Read these off the row that follows.
1) What is the third entry from the left?
2) What is the 3rd entry from the right?
3) What is the second entry?
4) What is the second entry from the right?
5) What is the entry just left of -74.2?
6) What is the largest entry?
7) What is the last entry?
[-13.3 -74.2  41.4 -36.5  -8.7  31.7  75.1 -17.7   0.5 -12.9 -13.3 -62.1
 -27.4 -14.5]
1) 41.4
2) -62.1
3) -74.2
4) -27.4
5) -13.3
6) 75.1
7) -14.5

A =
[[  6.6 -12.4  -5.2 -10.7  11.9 -20.3  -0.3]
 [  1.9 -24.3  12.2  -0.5   6.3 -40.5 -20.9]
 [  6.6  13.4 -21.7  17.4  -3.7 -25.7 -15.4]
 [-13.5  32.0 -14.0  18.6   3.0   9.2  -2.7]
 [ 20.4 -14.8  -9.2 -46.3  17.6   9.5  21.0]
 [  2.7 -17.0  24.5 -34.3 -12.7  -2.6   8.9]
 [-28.6   7.0  28.1   6.1  -8.0  -2.2 -14.2]
 [ 18.4  -8.8 -31.5  -8.3  10.2 -32.0  -3.8]
 [ 31.3  44.0 -78.0 -11.6  23.7  13.4  36.8]
 [ 15.1 -13.4 -12.4 -25.7   9.3 -14.3  19.4]
 [-24.4  20.8  14.9  17.6 -23.0  -3.9  -3.0]
 [  6.8  16.3  -8.9 -16.9 -19.8   5.7   9.2]
 [-31.5  13.6  26.3   9.9 -11.3   6.9   0.0]]
The entry just left of -0.3: -20.3
The last entry, reading row by row: 0.0
What is the first entry, reading row by row?
A: 6.6
What is the largest entry in the last column?
A: 36.8
What is the entry directly above the centre entry?
A: -34.3
What is the entry just left of the centre entry?
A: 28.1
The entry just left of -14.3 -> 9.3
The top entry of the column that holds the largest entry: -12.4
What is the top-right entry?
A: -0.3
The entry in the bottom-left corner is -31.5
The largest entry -> 44.0
The entry just right of 23.7 -> 13.4
The third entry, reading row by row -> -5.2
What is the third largest entry?
A: 32.0
The entry just left of -11.6 is -78.0
The entry just left of 17.4: -21.7
The entry directly above the smallest entry is -31.5
What is the fifth entry from the end, reading row by row?
A: 26.3
The entry at the centre -> 6.1
What is the 4th entry in reading order?
A: -10.7
What is the entry directly above 28.1?
A: 24.5
What is the largest entry in the first row?
A: 11.9
What is the entry just left of 21.0?
A: 9.5
The entry just right of the centre entry: -8.0
The entry directly above -2.7: -15.4
What is the entry directly below the centre entry?
A: -8.3
What is the entry directly below -19.8?
A: -11.3
What is the smallest entry in the last column?
A: -20.9
The entry directly below 20.4 -> 2.7
What is the second entry on the diagonal from the top-right corner?
A: -40.5

Read these off the matrix that follows.
1) Give the entry just right of the smallest entry.
2) Give the entry just left of the smallest entry.
3) Give the entry just right of the largest entry.
4) Give the entry just right of -1.591.
5) Give the entry just right of -0.781.
array([[ 0.312, -0.105, -1.918, -0.825,  0.919,  1.023, -0.180, -0.162,
        -0.216, -1.428,  1.945, -1.909, -0.358,  0.260],
       [-0.698, -0.685,  0.164,  0.758, -0.781, -0.690, -0.529,  0.270,
         0.868, -0.966,  0.629, -0.547,  2.308, -1.370],
       [ 0.533,  0.304, -1.837, -0.249, -0.136,  1.696,  0.896, -0.599,
        -0.253, -1.007,  1.407, -1.354, -0.880,  0.261],
       [ 0.816, -0.483, -0.909, -1.071,  0.269,  0.929, -0.519, -0.131,
         0.239, -1.082,  1.909, -1.329,  0.192, -0.448],
       [ 0.158, -1.535,  1.336, -1.587,  0.980, -0.385, -1.615, -0.955,
         1.132,  0.365, -0.659,  0.661,  0.288, -1.064],
       [ 1.132, -0.086, -0.833, -0.076,  0.463,  0.465,  0.470, -0.812,
        -0.367,  0.229,  1.422, -0.712, -0.701, -0.505],
       [-1.330, -0.790,  0.509, -0.356, -1.301, -1.103, -0.523,  1.069,
         0.074, -0.611, -0.753, -0.007,  0.877,  0.499],
       [ 1.478, -0.658,  0.096, -0.413, -0.193, -0.509, -0.733,  0.539,
        -0.423,  0.863,  0.636, -0.308,  0.242,  0.130],
       [-0.801, -0.568, -0.216, -0.938,  0.483, -0.508, -0.578, -0.192,
         0.311, -1.029, -0.956, -0.376, -0.605,  1.230],
       [-0.663, -0.583, -0.943, -0.797,  1.161, -0.546, -0.794,  0.797,
        -0.940,  0.367, -0.680, -0.679, -0.255,  1.110],
       [-1.591,  0.763,  1.153,  0.037, -1.180, -0.879,  1.701, -1.624,
         0.981, -0.658, -0.658,  0.095, -0.760, -0.841],
       [ 0.703,  1.701, -0.755,  1.205, -0.793, -0.034,  1.584, -0.514,
        -0.786, -0.209,  0.657, -0.717, -1.030, -0.058],
       [-0.370, -1.342,  1.206, -0.157, -0.495, -0.062, -0.129, -0.871,
        -0.069,  0.841, -1.526,  2.149, -0.806, -0.664]])
1) -0.825
2) -0.105
3) -1.370
4) 0.763
5) -0.690

Read these off the grid that follows.
1) Read off the third largest entry.
2) Read off the entry directly above -35.7.
3) Read off the entry directly above the centre entry.
4) Read off the entry in the top-right corner.
5) Read off the first entry on the main diagonal.
6) Read off the last entry, reading row by row.
7) Read off the second entry, reading row by row.
8) Read off the entry directly above 29.9.
[[ 28.0   9.6  48.8  33.5 -31.4]
 [ -4.3  34.1 -14.8   4.6  38.1]
 [ 11.8 -15.0  -4.2 -20.6 -35.7]
 [-58.1 -19.9  -4.2  19.1 -22.7]
 [ 22.6 -29.8  22.3  29.9 -14.0]]
1) 34.1
2) 38.1
3) -14.8
4) -31.4
5) 28.0
6) -14.0
7) 9.6
8) 19.1
